Here is a tiny trained network, its code and every weight. The questions are about switching its units off for an input and a class, where a switched-off unit gives its printed mean instead of its output.

import numpy as np


def w(rows, s, z=0):
    codes = np.array(rows[::2]) - 128.0
    scale = np.full(codes.shape[1], s)
    scale[-1] = z or s
    return codes * scale


def norm(h):
    return h / np.sqrt((h * h).mean(-1, keepdims=True) + 1e-5)


def f(y):
    return np.maximum(y, 0)


def log_softmax(a):
    a = a - a.max(-1, keepdims=True)
    return a - np.log(np.exp(a).sum(-1, keepdims=True))


def net(x, mask):
    res = np.array(x, float).reshape(1, 5) / 4 @ E
    u = 0
    for l in range(4):
        y = f(norm(res) @ A[l][:, :-1].T + A[l][:, -1])
        res = res + np.where(mask[u : u + 9], y, B[l][:, -1]) @ B[l][:, :-1]
        u += 9
    return log_softmax(norm(res)[-1] @ U[:, :-1].T + U[:, -1])


A, B = {}, {}
E = w([
[30,80,44,116],'x0',
[203,139,27,210],'x1',
[130,126,130,128],'x2',
[64,75,185,251],'x3',
[127,128,129,126],'x4',
],0.0019)
A[0] = w([
[105,139,162,71,31],'0.n0',
[67,92,26,57,12],'0.n1',
[254,136,178,77,72],'0.n2',
[120,116,162,61,40],'0.n3',
[229,146,21,145,70],'0.n4',
[146,150,103,83,28],'0.n5',
[109,132,164,31,80],'0.n6',
[151,147,57,14,33],'0.n7',
[145,150,109,82,10],'0.n8',
],0.0071,0.0013)
B[0] = w([
[86,108,113,77,188],'0.n0',
[133,253,133,163,246],'0.n1',
[136,217,146,158,237],'0.n2',
[92,106,103,75,191],'0.n3',
[53,88,52,61,252],'0.n4',
[167,95,155,147,169],'0.n5',
[80,97,75,63,230],'0.n6',
[215,68,193,172,242],'0.n7',
[167,94,153,142,165],'0.n8',
],0.014,0.0034)
A[1] = w([
[67,55,183,254,121],'1.n0',
[112,227,165,152,56],'1.n1',
[99,111,110,135,3],'1.n2',
[62,97,88,94,18],'1.n3',
[130,246,138,145,72],'1.n4',
[149,97,153,154,80],'1.n5',
[154,124,167,155,38],'1.n6',
[116,123,154,158,46],'1.n7',
[118,182,157,112,45],'1.n8',
],0.0067,0.00065)
B[1] = w([
[235,119,132,92,244],'1.n0',
[105,179,166,153,233],'1.n1',
[143,137,69,112,163],'1.n2',
[99,111,85,108,246],'1.n3',
[81,138,191,244,252],'1.n4',
[147,119,126,95,152],'1.n5',
[157,149,51,75,155],'1.n6',
[139,123,166,110,153],'1.n7',
[102,126,151,165,183],'1.n8',
],0.011,0.0031)
A[2] = w([
[84,104,197,53,142],'2.n0',
[82,85,94,86,217],'2.n1',
[161,198,115,112,160],'2.n2',
[128,113,122,157,96],'2.n3',
[253,54,170,127,2],'2.n4',
[119,96,64,151,125],'2.n5',
[31,47,118,86,135],'2.n6',
[131,119,151,146,80],'2.n7',
[142,251,144,205,159],'2.n8',
],0.0065,0.00042)
B[2] = w([
[131,153,9,174,185],'2.n0',
[83,115,116,86,211],'2.n1',
[95,120,126,156,171],'2.n2',
[124,150,133,110,135],'2.n3',
[223,88,193,127,242],'2.n4',
[90,170,141,58,171],'2.n5',
[96,118,95,86,227],'2.n6',
[116,137,123,126,141],'2.n7',
[82,161,165,203,254],'2.n8',
],0.012,0.0041)
A[3] = w([
[76,160,160,209,5],'3.n0',
[49,138,211,185,131],'3.n1',
[185,12,152,178,105],'3.n2',
[104,208,206,159,118],'3.n3',
[101,236,224,158,152],'3.n4',
[85,40,182,149,67],'3.n5',
[94,3,124,254,82],'3.n6',
[22,62,243,67,3],'3.n7',
[107,2,195,60,66],'3.n8',
],0.0034,0.00042)
B[3] = w([
[105,106,178,159,223],'3.n0',
[145,123,116,206,232],'3.n1',
[178,152,150,78,202],'3.n2',
[88,105,140,162,228],'3.n3',
[81,49,117,202,252],'3.n4',
[131,132,101,158,135],'3.n5',
[106,254,240,8,163],'3.n6',
[158,147,54,189,159],'3.n7',
[167,185,121,178,188],'3.n8',
],0.0086,0.0022)
U = w([
[55,119,37,37,239],'0',
[64,172,191,241,133],'1',
[254,94,175,95,2],'2',
],0.0069,0.00061)

Each question gives the input, the list of numbers given to net, and the class t.
The units are the neurons (one row each of A and B). Each row of codes is followed by its name. A weight is (code - 128) times the scale printed after its matrix; where a second scale follows, it is the last column's (A, B and U).
mask holds one flag per neuron, layer by layer. A switched-off neuron (its flag False) gives its mean, the last column of its row in B, instead of its output. The means were averaged over made-up inputs and are rounded, as every weight is.
A unit's drop is (log p(t) with every unit on - log p(t) with that unit switched off) / (log p(t) with every unit on - log p(t) with every unit switched off).
The circuit of an input: a set's keep is (log p(t) with only the set's units on - log p(t) with every unit switched off) / (log p(t) with every unit on - log p(t) with every unit switched off). Starting from the 12 units with the biggest drops (on a tie, the unit counted first), units are removed one at a time, each time the one whose removal leaves the highest keep (on an exact tie, the one counted first), for as long as the keep stays at least 0.8.
circuit, biggest first: the units of the circuit, biggest drop first
unit that matters most: the unit with the biggest drop
k most important neurons: the k neurons with the biggest drops, biggest first
top k neurons in layer l: the k neurons of layer l with the biggest drops, biggest first
drop when u is switched off: that unit's drop, to one decimal
input [-7,-8,-7,-4,5], class 0: circuit, biggest first => 0.n6
input [1,2,4,7,4], class 2: 2 most important neurons => 0.n1; 0.n4
input [-5,-4,6,7,8], class 2: top 3 neurons in layer 0 => 0.n1; 0.n2; 0.n4
input [6,7,2,4,-4], class 0: 2 most important neurons => 0.n2; 0.n4
input [0,4,1,-5,-2], class 2: 3 most important neurons => 0.n7; 0.n6; 0.n5
input [-4,2,7,5,-6], class 2: 3 most important neurons => 0.n1; 0.n2; 0.n4
input [-4,2,-7,-8,4], class 2: 2 most important neurons => 0.n7; 0.n1
input [2,3,1,3,5], class 0: top 2 neurons in layer 0 => 0.n7; 0.n1
input [-5,-3,1,8,4], class 2: 2 most important neurons => 0.n1; 0.n2
input [-8,-8,3,3,-8], class 0: 2 most important neurons => 0.n1; 0.n6
input [-3,-2,-6,-4,-8], class 2: top 2 neurons in layer 0 => 0.n7; 0.n1
input [-4,-3,-4,7,4], class 2: 3 most important neurons => 0.n1; 0.n2; 0.n4
input [-7,-8,1,6,-5], class 0: drop when 0.n7 is switched off => 1.0
input [0,3,2,-5,-2], class 2: unit that matters most => 0.n7
input [-1,3,1,5,-1], class 2: drop when 0.n1 is switched off => 0.9
input [4,8,4,-1,-5], class 0: drop when 0.n4 is switched off => 2.1
input [0,-6,2,6,-8], class 0: drop when 0.n7 is switched off => 1.2
